Rows lie near named flat spaces through zero. A row that begins with a name and a colon came from that space; any other row is followed by the name of its block's space that it lies nearest.
j495-j10: -200	349	-255	45	195	-370	-377	-56	-63	-75	-50	303	317	86	-268	-12	-97	428	-61	-374
j441-j562: 53	-6	71	-145	66	-27	99	162	-70	-104	63	-124	2	91	128	-25	76	24	167	-149
j666-j239: 33	-29	134	-42	-180	-9	-91	26	50	-97	-62	-189	75	86	136	54	155	-87	229	-39
j989-j241: 6	-87	-68	-168	153	65	-80	8	-4	131	74	131	-50	63	76	-144	93	208	250	-234
j763-j130: 25	-92	91	136	-289	-50	49	57	148	44	-88	-189	-63	52	7	-72	-21	-83	168	69
j495-j10: -19	-85	-28	-180	81	-79	119	268	2	7	261	-78	-190	153	48	-335	43	181	337	-193
j25-j647: 261	-163	109	69	72	-8	529	298	-97	-27	85	-50	-195	-20	17	-8	-74	-301	-68	145
j666-j239: -171	310	68	194	-327	-188	-465	25	-27	-267	12	-299	233	144	-216	129	138	-294	-35	280
j25-j647: -160	404	-128	76	55	-152	-480	33	-250	-203	303	150	383	-89	-38	55	-5	369	231	-384
j495-j10: 110	113	-9	7	-172	-21	-80	-240	190	70	-139	85	231	-113	266	-80	33	519	289	-401
j989-j241: -260	28	-127	-262	316	36	-182	-180	-70	-73	-23	4	-143	145	-120	-44	27	-13	-316	117
j495-j10: -187	105	-30	-37	-26	-190	-283	167	-73	-201	221	-113	-1	193	-174	-104	117	-113	119	65
j495-j10: -57	109	-57	-42	298	-34	88	57	-237	-146	57	72	20	-33	-94	144	-122	-69	-313	15
j763-j130: 82	46	80	-24	-45	30	35	71	-34	-28	-27	-183	17	77	81	-7	71	-48	101	-12
j989-j241: 67	-2	33	-28	128	101	225	46	-108	-29	30	-15	-42	-88	34	107	-67	-116	-222	108
j989-j241: 210	-7	237	188	-350	-47	585	230	73	-141	9	-488	-144	-67	194	-100	-181	-114	41	138
j25-j647: -27	153	-45	154	-239	-229	-149	58	162	15	-8	132	284	-57	-95	24	-16	223	121	-152
j666-j239: -108	92	-50	-107	-219	62	-521	-242	284	232	-214	77	297	71	23	35	256	277	210	-135
j763-j130: -142	230	55	34	4	-303	-264	82	-155	-389	-121	-225	171	264	-214	202	92	-342	-179	134
j441-j562: 49	-179	-28	-260	203	196	71	-32	45	271	-129	-99	-263	223	97	-246	100	103	158	-95
j25-j647: 264	-487	157	-401	149	453	207	330	21	413	94	-218	-445	331	166	-235	435	-414	425	199
j441-j562: -25	-29	22	194	49	-137	84	321	-207	-120	140	-53	-115	88	-311	90	-88	-497	-175	310
j441-j562: -129	294	-99	60	140	-96	-30	38	-183	-110	64	17	179	-95	-76	89	-227	253	-187	-177
j441-j562: 73	87	21	273	-26	-87	227	-23	-110	-122	-66	78	108	-234	-12	208	-283	-19	-238	-18
j495-j10: 49	-148	-101	-4	169	163	340	-96	59	272	-53	284	-95	-262	72	-1	-271	289	-184	-133
j666-j239: -153	205	-181	-18	43	-79	-377	-99	38	111	34	207	213	6	-105	-73	13	401	106	-258
j989-j241: 27	145	16	43	24	-17	-102	175	-116	-15	38	-19	159	56	-153	167	88	-217	-104	135
j763-j130: 61	-17	-35	110	28	116	81	-116	-37	104	-1	36	-107	-102	22	-70	-115	47	-49	32
j441-j562: 25	-119	13	349	0	-14	95	-213	-91	-55	-247	53	-173	-75	-216	188	-220	-482	-438	394
j666-j239: 215	-254	123	-62	2	-53	395	54	110	-49	-144	90	-51	-42	162	99	27	-129	-9	-35
j25-j647: -72	71	-1	-162	97	-58	-152	275	-95	-76	194	-74	30	203	-154	0	209	-210	24	126
j495-j10: -341	403	-209	52	75	-430	-521	-189	-86	-389	95	278	397	-51	-169	84	-91	419	-79	-348
j763-j130: 118	-57	107	148	-184	43	41	74	33	82	-125	-29	118	-57	33	182	2	-143	87	18
j25-j647: -10	62	-86	138	94	-180	-52	59	-95	-73	55	155	4	40	-223	-8	-50	-114	-110	59
j666-j239: -97	-92	-41	-11	13	73	3	39	50	130	25	89	-49	-51	-118	58	-49	-81	-146	149
j25-j647: 8	-2	-69	-1	-104	6	2	129	135	230	142	100	47	-58	30	-187	-26	357	294	-228
j989-j241: 5	104	66	-84	-187	154	203	-208	148	-85	93	-92	104	-341	379	-2	-101	424	-31	-128
j441-j562: 16	85	105	104	-402	-298	33	149	226	-189	26	-90	239	-36	62	15	32	120	216	-114
j989-j241: -224	241	-77	-5	-228	-128	-496	-23	125	30	41	-73	259	96	-48	-108	86	376	323	-246
j441-j562: 222	52	24	289	-119	59	207	-370	59	59	-313	163	163	-338	222	162	-252	268	-109	-204
j989-j241: 116	-43	186	-40	-93	114	119	-189	7	-187	-198	-177	45	-71	244	230	81	-213	-131	121
j25-j647: -111	305	-121	44	88	-43	-435	39	-219	-78	274	103	219	-2	-110	-12	74	162	148	-152
j25-j647: -77	42	-6	-67	177	-116	85	127	-140	-184	38	-38	-24	72	-98	80	-56	-137	-201	49
j441-j562: -14	-98	45	-247	272	49	126	103	-184	-181	129	-73	-152	88	102	6	70	-137	-20	-17
j441-j562: 2	-1	118	89	-86	-205	201	228	-75	-282	40	-142	30	6	-32	143	-84	-242	-74	72
j25-j647: 28	-134	10	-65	92	67	-28	-36	-10	69	-102	-6	-128	127	-35	-10	92	-188	-11	99
j666-j239: -141	-259	-97	-112	-37	159	-192	-2	149	273	228	72	-310	83	-77	-339	120	21	269	118
j763-j130: -97	248	46	447	-118	-463	139	116	-218	-502	-61	-206	59	-7	-278	173	-374	-309	-368	167
j666-j239: -211	339	-155	155	102	-232	-175	92	-213	-169	181	106	226	-97	-177	47	-263	306	-78	-253
j441-j562: -131	-53	-5	73	57	-423	457	584	-85	-266	276	-87	-180	87	-299	-80	-286	-208	-183	113
j495-j10: -170	42	-172	25	-106	-20	-246	-115	192	223	89	230	84	-107	-55	-175	-71	465	172	-211
j763-j130: 6	236	97	149	148	-318	249	242	-386	-541	45	-151	170	-41	-7	290	-258	-148	-209	-151
j495-j10: 55	-97	-18	52	13	-42	216	23	57	93	-81	112	-18	-89	57	-18	-169	186	46	-196
j763-j130: -4	100	-38	416	-151	-112	-92	-400	37	-95	-309	106	46	-141	-214	184	-193	-244	-470	328
j25-j647: 103	-112	18	-67	-48	235	-98	-25	95	327	-94	-36	-57	93	54	-84	171	-9	214	22
j25-j647: 35	177	34	169	-134	-47	142	-67	-19	-129	-1	-26	178	-245	122	115	-205	208	-91	-119
j666-j239: -80	305	89	217	-111	-110	0	79	-237	-328	35	-277	202	-106	4	230	-215	-54	-143	-10
j666-j239: 41	146	-29	-7	27	-68	-36	-159	9	-28	-162	-6	134	4	137	-41	-50	345	100	-321
j989-j241: 88	-111	204	-15	-163	53	100	7	-2	-152	-107	-251	-3	15	229	126	69	-183	153	-2
j666-j239: -62	113	-132	24	276	80	39	114	-277	22	308	83	-107	-86	-87	-109	-174	118	-65	-57
j989-j241: -170	7	-142	49	-33	-84	-300	-164	97	99	-25	202	57	-14	-82	-97	-56	291	140	-200
j763-j130: 215	112	93	263	-85	100	326	-204	-69	-49	-214	-150	3	-210	151	115	-235	-26	-257	81
j989-j241: -62	24	-104	-216	262	37	-357	92	-110	83	121	215	92	173	-153	39	280	-84	70	-21
j763-j130: -36	128	-124	119	72	-141	-10	-30	-71	-103	203	43	-149	18	-166	-259	-83	34	-96	105
j989-j241: 150	-191	64	97	102	75	215	98	-136	21	-14	141	-57	-102	6	193	-63	-279	-61	60
j441-j562: -237	432	-261	-143	310	-193	11	131	-135	-18	205	76	187	-42	-50	-206	-313	829	-49	-553
j495-j10: -222	34	-197	-7	94	-53	5	-120	53	-1	244	323	-12	-270	-51	-102	-243	409	-155	-128
j763-j130: 100	-115	-35	-434	300	274	208	-38	6	134	187	170	-58	-123	383	-137	111	450	189	-357
j495-j10: 17	93	68	-55	-149	-31	-130	79	14	-95	121	-203	54	98	114	-125	160	74	309	-91
j763-j130: -95	90	16	122	-233	-249	227	212	179	-82	11	-71	100	-73	-164	56	-185	8	-241	141
j666-j239: 145	-48	150	-83	47	4	123	113	-60	-103	-178	-179	4	175	6	184	171	-416	-126	196
j495-j10: 86	135	68	256	-201	1	110	-142	25	-112	-77	-38	112	-214	-20	189	-106	-172	-328	277
-32	176	-52	103	67	-25	-359	-109	-171	-55	-40	-31	63	138	-139	11	89	-121	13	43
j441-j562
-126	-50	-77	-9	57	19	44	-127	56	45	-38	99	-71	-94	-42	-3	-153	107	-191	22
j763-j130
338	-550	103	-80	-126	316	595	72	354	515	-101	134	-320	-140	250	-162	18	5	204	49
j441-j562
2	86	86	-15	-51	-167	-176	151	-47	-187	-68	-153	114	244	-152	133	222	-379	-32	186
j666-j239
174	-87	189	-76	-202	181	192	97	53	-37	145	-203	-19	-96	297	-2	148	-73	228	49
j25-j647
-14	181	34	68	-94	115	-119	-75	-73	-26	18	-108	161	-116	86	114	-23	81	-6	-21
j666-j239
57	-118	-47	-43	333	146	141	-244	-130	20	-188	216	-109	-91	0	183	-88	-157	-396	99
j989-j241
60	-67	16	-52	-140	14	-177	-143	220	106	-140	24	6	125	-26	-64	257	-109	59	158
j666-j239
-74	-161	-69	-72	199	75	67	12	-53	66	75	79	-256	46	-138	-73	-33	-189	-185	206
j441-j562
-11	-219	-31	-103	170	-139	228	282	-17	13	107	1	-294	206	-130	-219	-23	-131	78	14
j495-j10
98	-39	100	142	-94	44	218	-118	-2	-81	-153	-59	4	-157	107	167	-135	-115	-175	86
j989-j241
-37	41	-12	106	-79	-61	-34	-125	46	-47	-91	-60	-46	19	-76	-34	-52	-62	-128	132
j763-j130
-159	335	-164	203	163	-172	-91	-97	-195	-139	-10	114	153	-109	-235	107	-300	149	-401	-32
j25-j647
125	-9	105	194	-228	-28	212	-6	102	-2	-164	-27	124	-162	62	183	-115	-57	-95	49
j763-j130
-190	344	-10	-5	29	-16	-380	-6	-233	-282	187	-24	339	-97	-49	291	53	-24	-142	11
j441-j562
241	-118	71	146	-79	159	399	6	13	108	57	-29	-173	-191	152	-90	-124	-29	8	86
j25-j647
5	-2	4	75	-261	-78	-283	-189	223	42	-124	-4	53	96	-23	-110	180	9	186	50
j441-j562
24	-29	58	167	-129	-24	-21	-24	-19	-23	-107	-119	-35	31	-23	27	-53	-145	51	59
j763-j130
248	-156	119	-187	70	171	148	51	15	75	-45	65	47	-6	231	114	235	-97	145	-65
j666-j239
432	-542	368	18	-217	236	796	216	113	55	-124	-390	-472	20	321	-43	46	-597	127	351
j495-j10
-131	206	-111	21	-41	-86	-362	-211	89	6	-98	96	182	43	-151	17	78	113	-131	41
j989-j241
-2	140	-23	50	-66	12	-138	16	5	71	1	-2	147	-9	-43	33	31	79	32	-25
j25-j647
32	-329	298	-83	-240	291	244	107	95	41	-195	-376	-127	-6	167	310	72	-537	-88	378
j666-j239

Each name stands for a flat space through zero: a line, a plane or more. A row that begins with a name and a colon came from that space; any other row is followed by the name of the space it lies nearest, among the names in its block.
j48-j967: -8	35	-64	-251	-100	-5	-15	166	230	168	429	-21	113	52	-201	-175	64	-51	169	-142
j700-j342: 269	202	293	-117	419	-127	-279	-279	85	182	-172	-52	13	-6	-110	205	-100	-347	-172	-212
j700-j342: -106	20	-78	195	-6	-46	320	213	-55	103	490	108	-2	-163	-46	-135	-26	-262	-92	170
j703-j63: -9	104	201	305	203	-298	247	64	90	-43	178	6	-158	16	-118	31	-365	0	20	-220
j74-j84: 197	265	323	39	-23	73	251	-114	-17	-133	263	76	21	-204	-120	38	-262	191	-48	-86
j145-j381: -14	105	-239	15	181	172	273	-14	54	66	-260	-180	136	-382	117	92	-196	181	49	-91
j162-j580: 103	-48	-55	205	-173	104	-64	21	-81	162	167	-58	158	-32	131	103	135	153	-138	132
j703-j63: -305	-598	-490	302	-106	331	-378	346	-235	-81	-644	185	-92	211	332	-171	189	203	-3	329
j700-j342: -148	-187	-56	-18	-95	9	-117	291	-39	38	312	167	-97	204	-54	-251	114	-207	98	100
j162-j580: -9	49	33	-164	115	122	-7	92	7	99	244	38	141	-56	71	1	68	-225	-29	-114
j74-j84: 281	102	142	122	-64	-284	-47	-429	77	216	-44	-210	-33	-10	-137	344	-69	135	-212	-47
j700-j342: -34	-131	-155	-2	17	300	-141	-114	-198	2	-258	-120	285	-91	245	191	200	-18	-208	37
j48-j967: -78	-211	12	234	-195	-38	-264	-85	-273	-85	18	-197	22	344	-110	76	94	10	-141	9
j145-j381: -42	-82	-142	-323	-82	268	-209	-390	-144	-251	-575	-201	39	-50	-4	220	96	194	34	43
j74-j84: 6	47	48	-25	-72	274	60	159	-195	-74	119	140	-51	-92	226	-52	11	106	59	127
j145-j381: -102	-155	-39	-18	29	13	-259	147	84	33	298	103	153	171	-210	-137	181	-336	-66	21
j700-j342: 113	18	69	-173	-269	-125	-188	-85	52	152	442	-163	22	173	-295	-82	171	-91	134	77
j145-j381: 157	52	89	211	404	13	-193	21	175	63	-391	123	156	-100	145	73	-56	-56	-142	-60
j48-j967: -98	239	38	-252	-125	210	266	233	-171	-97	347	-57	-17	26	-118	-244	-164	75	124	-258
j48-j967: -132	-343	-350	173	-76	370	-288	1	-243	-74	-543	41	144	-4	234	74	231	119	-235	277
j74-j84: -103	16	-291	7	-108	41	86	19	-175	68	-112	-263	80	-76	91	-61	198	-87	37	231
j74-j84: 58	-41	101	-15	153	165	28	130	99	-20	-230	191	90	-71	368	35	-91	235	33	-237
j145-j381: -223	-91	46	-257	187	-86	-40	-39	220	-307	-28	44	67	87	-129	3	23	-207	184	-213
j703-j63: 79	166	148	-62	83	-108	212	-66	176	-51	127	-58	61	-150	-79	-6	-148	43	152	-137
j162-j580: -14	283	253	-130	286	-112	-65	71	100	-65	426	-38	32	107	-299	-17	-105	-373	46	-269
j74-j84: -55	343	-64	476	11	85	323	174	-255	-64	414	-4	-46	-205	-171	45	-179	-6	-312	237
j700-j342: 243	236	491	151	196	-355	21	55	349	39	421	304	4	69	-164	-51	-114	-163	-83	-153
j145-j381: -95	-50	60	-153	271	-80	-23	188	281	3	55	115	240	56	116	-112	106	-286	91	-278
j74-j84: -111	-224	78	97	-52	102	-59	-43	-181	-188	-128	66	3	149	264	202	17	151	-118	-133
j145-j381: 46	58	-207	375	224	-125	392	64	125	198	-314	44	196	-420	331	-11	26	-82	-197	220
j48-j967: 210	318	65	112	153	-174	250	-205	93	205	84	8	-39	-321	-104	173	-123	-126	-257	114
j162-j580: 31	-59	-105	-60	-66	-253	-149	-175	7	214	-37	-326	-13	141	-202	-13	112	-203	65	40
j74-j84: -83	-278	143	-137	39	213	-245	161	9	-225	-195	213	78	219	231	-116	34	116	166	-232
j74-j84: -141	84	13	4	0	20	194	140	-159	-31	502	-13	-85	-33	-116	-55	-68	-243	24	31
j74-j84: 130	-37	86	142	90	-212	-60	142	13	341	104	155	-252	69	187	-38	-5	-175	-5	111
j48-j967: -92	113	52	1	20	-31	70	145	48	-72	265	-10	99	118	-119	-49	-33	-40	-46	-228
j162-j580: -145	137	-164	-434	196	149	-23	156	342	-153	-280	2	259	-14	-70	-170	44	37	183	-357
j703-j63: -6	43	47	-170	65	213	-77	142	125	-145	-61	172	228	-26	87	-135	112	27	44	-86
j145-j381: 237	62	456	86	-148	-399	94	-12	85	192	601	96	-145	199	-125	-99	-95	-94	31	-122
j162-j580: -126	49	-82	105	166	-12	145	153	11	20	118	102	-84	-90	141	114	-49	-94	-65	3
j162-j580: 154	-31	242	206	20	150	-265	110	96	-87	119	269	140	79	114	76	40	211	-100	-12
j703-j63: -210	-33	137	-108	31	196	100	121	-206	-283	338	134	27	68	-111	-100	-89	-218	-47	-165
j74-j84: -212	-179	-30	-245	-285	-159	-38	110	-117	48	590	21	-235	326	-329	-244	121	-369	120	50
j74-j84: 96	184	194	-254	-241	38	132	-38	24	-53	457	-6	66	-26	-20	-13	97	98	130	-26
j700-j342: 58	2	-191	25	3	-174	-85	-104	174	122	-312	-60	-67	-52	-97	-22	88	7	32	226
j700-j342: 135	-73	-49	224	79	120	-208	-280	-173	119	-335	-137	15	-78	115	398	-54	146	-296	43
j74-j84: 48	121	-107	148	104	169	38	-179	-151	10	-174	-199	70	-242	136	348	-58	140	-154	72
j48-j967: -235	-48	-125	-134	-67	-124	44	267	107	-9	382	34	0	157	-48	-184	204	-252	177	24
j145-j381: -108	59	-86	-290	-15	-146	-112	277	216	90	301	-112	-46	205	-132	-270	137	-168	440	-67
j48-j967: -13	-42	-99	-7	-159	228	-77	201	-33	41	153	-27	45	71	-88	-133	-73	260	88	-92
j48-j967: 236	19	12	138	-37	-69	-223	-178	151	212	-13	39	72	-45	-127	149	90	51	-223	165
j48-j967: -22	-55	16	30	114	110	-28	-154	-289	18	-64	-126	108	-43	-90	23	-37	-332	-243	-26
j162-j580: -257	1	-102	-280	76	318	5	344	-118	-158	122	68	164	54	166	-218	154	-207	130	-126
j700-j342: 248	116	24	-42	101	10	73	-160	152	151	-276	-40	104	-280	-10	-44	-100	85	25	35
j162-j580: 79	119	144	238	-209	-95	121	-145	-249	-1	407	-158	-236	24	-181	190	-189	149	-65	102
j48-j967: -130	-259	9	-220	-27	-140	-236	115	99	-65	-100	-101	-66	305	170	-138	171	-45	487	-90
j703-j63: 72	40	201	-473	-132	-71	-323	-485	-105	-51	-6	-287	-118	306	-264	326	33	-19	-16	-309
j145-j381: 261	186	167	37	244	94	-13	-233	68	-65	-660	-39	100	-213	294	226	-152	341	-47	-149
j703-j63: 26	-95	171	154	24	-87	-94	143	58	62	286	278	-183	170	-110	-28	-152	-22	-101	-91
j162-j580: 206	301	186	251	226	179	103	22	-204	79	-44	107	14	-218	197	149	-180	25	-328	-1
j703-j63: 0	169	-138	151	21	-145	224	149	-32	132	-111	24	-260	-98	112	-88	-66	36	29	209
j162-j580: -81	40	-257	302	4	-169	159	52	171	5	-108	-47	207	-142	41	5	202	-20	-130	258
j700-j342: -97	-79	251	-17	33	152	226	226	43	-220	484	223	172	-22	-72	-206	-210	-25	82	-312
j703-j63: 136	157	33	150	138	87	42	-54	24	51	-29	35	-121	-207	-51	177	-267	199	-67	15
j703-j63: -206	-139	-134	5	-115	129	240	205	-109	-184	41	84	-12	-109	260	-161	91	42	220	200
j703-j63: 329	177	142	24	89	-239	5	-288	179	221	-217	-71	-121	-160	-41	137	-127	100	10	58
j162-j580: -212	113	9	-200	-254	-53	514	43	-68	-220	576	-144	-32	-55	-388	-252	-193	-34	213	-138
j703-j63: 21	49	320	-35	185	14	93	14	259	-299	181	204	143	-62	-197	-70	-248	44	100	-298
j48-j967: 21	274	182	9	-96	-329	301	69	7	3	478	51	-306	16	-112	-98	-53	-137	135	148
j74-j84: -154	41	-16	-309	-18	201	95	288	255	-299	1	85	385	19	63	-330	136	129	283	-267
j700-j342: -131	-23	133	5	76	-66	138	60	56	-184	326	110	-10	8	-104	-11	-92	-148	53	-103
j700-j342: 208	126	-49	166	100	-106	-4	-247	-144	201	-562	-101	-274	-130	106	177	-145	112	-171	176
j48-j967: -60	-133	-142	300	258	230	-49	162	-112	-18	-331	154	142	-170	209	-56	-8	-123	-193	156
j162-j580: 35	32	130	-36	-95	188	351	26	-202	-91	128	142	-79	-214	31	-170	-231	82	12	11
j703-j63: 102	315	62	-169	-42	-104	351	93	200	158	507	-10	114	-223	-103	-158	11	-115	109	-8
j145-j381: -83	142	-142	-69	78	-341	126	-86	121	99	56	-125	-250	-26	-214	48	-16	-239	74	118
j145-j381: -212	25	-117	14	30	44	209	252	152	-154	312	-4	144	-59	-131	-143	-67	11	165	-116
j703-j63: 91	46	-23	11	-64	-253	-113	-208	194	109	-6	-114	79	87	-311	49	89	-66	-142	5
j74-j84: -82	81	-176	151	125	-45	139	100	-31	96	17	-100	7	-107	-62	-42	-62	-150	-64	56
j700-j342: -65	-125	119	-358	263	11	-342	-39	171	-177	-364	75	70	217	-132	-151	17	-244	152	-294
j162-j580: -315	-208	-109	-307	-218	1	-88	128	-107	-171	252	-143	-187	342	-153	-130	45	-36	359	-141
j145-j381: 49	73	79	-237	-253	-12	112	35	20	44	334	-117	42	59	-39	-135	48	115	227	-104
j145-j381: 80	18	250	-126	-149	-107	-242	16	16	-9	342	-25	-145	333	-222	-59	-29	42	170	-149
j703-j63: 44	-261	-26	-190	-92	-71	-376	-113	12	126	-367	-136	-212	318	53	56	-4	199	216	-168
j700-j342: -150	-94	-221	176	-38	-130	-200	-139	-142	0	-164	-167	-246	183	-48	330	63	23	-146	145
j48-j967: -117	26	-43	-51	137	-281	102	220	327	108	405	135	76	-2	-58	-151	182	-419	101	50
j162-j580: -71	-111	-1	-363	-132	117	-148	11	84	-131	42	-26	59	133	-127	-154	76	52	271	-128
j700-j342: 37	151	100	-327	-105	-90	206	-15	136	-97	91	-46	-59	-64	-105	-238	-39	47	370	-28
j48-j967: -221	-234	-278	260	112	-41	-166	215	104	3	-73	131	129	66	133	9	282	-218	-122	228
73	117	-95	25	253	-152	129	-16	334	103	-211	-105	254	-261	49	-50	42	-102	113	10
j145-j381
-22	164	62	-11	-9	-6	82	178	263	-143	320	123	369	-34	-122	-193	192	-91	-18	-13
j145-j381
-59	-81	79	-67	-130	115	-20	-160	-150	-249	-137	58	10	83	-3	89	16	117	-140	-58
j48-j967
-215	132	-121	-55	158	-151	-43	174	198	-117	152	-122	-36	140	-228	-20	-15	-113	198	-133
j162-j580
-152	215	-118	-19	-4	-15	370	23	48	-145	214	-40	-56	-198	-101	95	-119	80	20	-2
j162-j580
190	114	13	274	-2	-109	48	-251	-8	241	266	-132	49	-198	-175	297	-61	-46	-302	149
j703-j63
104	0	17	135	-192	-81	162	-17	-103	142	208	-1	-159	-79	-106	-117	-94	37	9	212
j700-j342
186	12	-81	48	31	-85	-83	-267	9	139	-506	-136	-89	-137	56	103	-2	105	-4	205
j703-j63
-28	145	-216	196	-15	-254	429	-7	33	160	125	-47	-184	-305	-136	-78	-85	-150	-22	358
j700-j342
18	-45	164	65	58	33	3	20	-303	10	-23	74	-194	72	112	-49	-112	-163	-72	9
j162-j580
18	150	70	296	84	-23	302	96	-17	-4	312	77	-102	-224	86	143	-215	106	-35	67
j703-j63
74	56	-100	138	1	-282	103	-325	108	122	-161	-284	41	-101	-155	228	-37	33	-127	16
j145-j381
190	175	136	10	213	-297	-18	-384	336	46	32	-129	43	-191	-306	278	-103	-102	-13	-4
j700-j342
157	146	178	-142	-161	-344	243	-148	224	171	494	-77	-89	-53	-253	-34	-76	-38	158	-43
j48-j967
225	-74	279	52	-61	-76	-217	-394	-35	-72	-196	-51	72	86	-119	157	-12	71	-156	-35
j700-j342
69	354	167	281	232	-337	420	-27	208	24	350	22	15	-229	-203	91	-241	-155	-172	-71
j74-j84
-44	-136	-43	-168	-140	54	-161	-85	-106	0	10	-131	5	129	7	29	137	-29	90	9
j74-j84
-140	-40	-2	-69	161	57	36	284	350	-174	106	244	306	-23	61	-171	106	-59	101	-167
j700-j342
235	156	-165	252	79	-147	207	-280	-47	358	-230	-257	-192	-378	-80	191	-257	88	-102	248
j145-j381
120	-303	-215	194	24	35	-189	4	-28	264	-658	69	-49	-68	348	-70	99	104	-26	277
j162-j580
175	166	-56	227	28	-146	272	-146	20	235	-8	-103	-38	-300	-43	85	-141	30	-143	169
j145-j381
230	143	255	170	54	-268	112	10	-135	397	275	122	-431	56	55	80	-255	-114	-178	-36
j145-j381
-163	34	43	-157	-54	105	30	178	-117	-249	138	-35	35	136	-143	-295	1	-105	201	-77
j162-j580
